Here is a tiny trained network, its code and every weight. The questions are about switching its units off for an input and a class, where a switched-off unit gives its printed mean instead of its output.

import numpy as np


def w(rows, s, z=0):
    codes = np.array(rows[::2]) - 128.0
    scale = np.full(codes.shape[1], s)
    scale[-1] = z or s
    return codes * scale


def norm(h):
    return h / np.sqrt((h * h).mean(-1, keepdims=True) + 1e-5)


def f(y):
    return np.maximum(y, 0)


def log_softmax(a):
    a = a - a.max(-1, keepdims=True)
    return a - np.log(np.exp(a).sum(-1, keepdims=True))


def net(x, mask):
    res = np.array(x, float).reshape(1, 5) / 4 @ E
    u = 0
    for l in range(4):
        y = f(norm(res) @ A[l][:, :-1].T + A[l][:, -1])
        res = res + np.where(mask[u : u + 4], y, B[l][:, -1]) @ B[l][:, :-1]
        u += 4
    return log_softmax(norm(res)[-1] @ U[:, :-1].T + U[:, -1])


A, B = {}, {}
E = w([
[129,136,128,135,126],'x0',
[127,115,129,119,131],'x1',
[89,113,114,111,59],'x2',
[150,96,9,161,141],'x3',
[129,125,129,127,128],'x4',
],0.015)
A[0] = w([
[112,159,139,146,45,112],'L0N0',
[115,135,118,144,10,2],'L0N1',
[86,110,223,97,124,148],'L0N2',
[121,94,164,108,150,123],'L0N3',
],0.012,0.004)
B[0] = w([
[181,83,104,78,83,180],'L0N0',
[2,130,146,1,116,175],'L0N1',
[119,158,140,147,90,255],'L0N2',
[76,183,74,221,128,165],'L0N3',
],0.0094,0.0082)
A[1] = w([
[174,209,151,88,253,4],'L1N0',
[178,102,85,160,99,43],'L1N1',
[108,91,166,148,126,25],'L1N2',
[191,95,162,105,90,118],'L1N3',
],0.011,0.0025)
B[1] = w([
[34,2,123,164,92,253],'L1N0',
[208,147,47,79,81,205],'L1N1',
[54,193,158,134,124,134],'L1N2',
[62,196,99,212,149,148],'L1N3',
],0.0092,0.0046)
A[2] = w([
[132,122,142,214,199,111],'L2N0',
[97,190,162,2,197,242],'L2N1',
[157,103,174,220,251,1],'L2N2',
[128,164,247,130,108,27],'L2N3',
],0.012,0.00091)
B[2] = w([
[110,120,212,11,127,188],'L2N0',
[107,117,98,204,163,186],'L2N1',
[1,24,143,19,25,193],'L2N2',
[211,156,58,206,218,254],'L2N3',
],0.0099,0.0069)
A[3] = w([
[158,169,198,197,132,85],'L3N0',
[98,176,200,73,48,250],'L3N1',
[103,26,172,122,29,26],'L3N2',
[159,86,1,85,101,164],'L3N3',
],0.011,0.0015)
B[3] = w([
[255,225,135,167,177,175],'L3N0',
[185,114,99,120,198,182],'L3N1',
[180,8,112,34,69,207],'L3N2',
[153,224,241,206,200,246],'L3N3',
],0.0086,0.011)
U = w([
[156,155,140,232,151,253],'0',
[50,8,147,33,42,3],'1',
],0.011,0.00022)

Each question gives the input, the list of numbers given to net, and the class t.
The units are the neurons (one row each of A and B). Each row of codes is followed by its name. A weight is (code - 128) times the scale printed after its matrix; where a second scale follows, it is the last column's (A, B and U).
mask holds one flag per neuron, layer by layer. A switched-off neuron (its flag False) gives its mean, the last column of its row in B, instead of its output. The means were averaged over made-up inputs and are rounded, as every weight is.
A unit's drop is (log p(t) with every unit on - log p(t) with that unit switched off) / (log p(t) with every unit on - log p(t) with every unit switched off).
unit that matters most: the unit with the biggest drop
top k neurons: the k neurons with the biggest drops, biggest first
drop when u is switched off: that unit's drop, to one decimal
input [-7,6,6,8,-3], class 0: unit that matters most : L3N3
input [5,7,-8,7,4], class 1: top 2 neurons : L2N2, L2N3
input [1,7,8,8,1], class 0: top 2 neurons : L2N2, L3N3
input [-7,-5,4,-4,-6], class 0: top 3 neurons : L1N0, L2N2, L2N3
input [-1,8,4,5,-7], class 0: top 2 neurons : L3N3, L2N2
input [8,7,7,7,-2], class 0: top 2 neurons : L2N2, L3N3
input [-5,2,-5,-4,8], class 1: top 3 neurons : L2N2, L0N1, L1N0
input [-3,-5,-3,2,-3], class 1: top 3 neurons : L0N0, L0N2, L2N3
input [-5,-5,-6,-4,-8], class 1: drop when L2N2 is switched off : 1.2
input [1,-4,5,-5,-6], class 0: drop when L1N0 is switched off : 3.1
input [6,1,5,-5,-6], class 0: drop when L2N3 is switched off : 2.6
input [3,-1,-4,2,-4], class 1: drop when L3N1 is switched off : 0.0
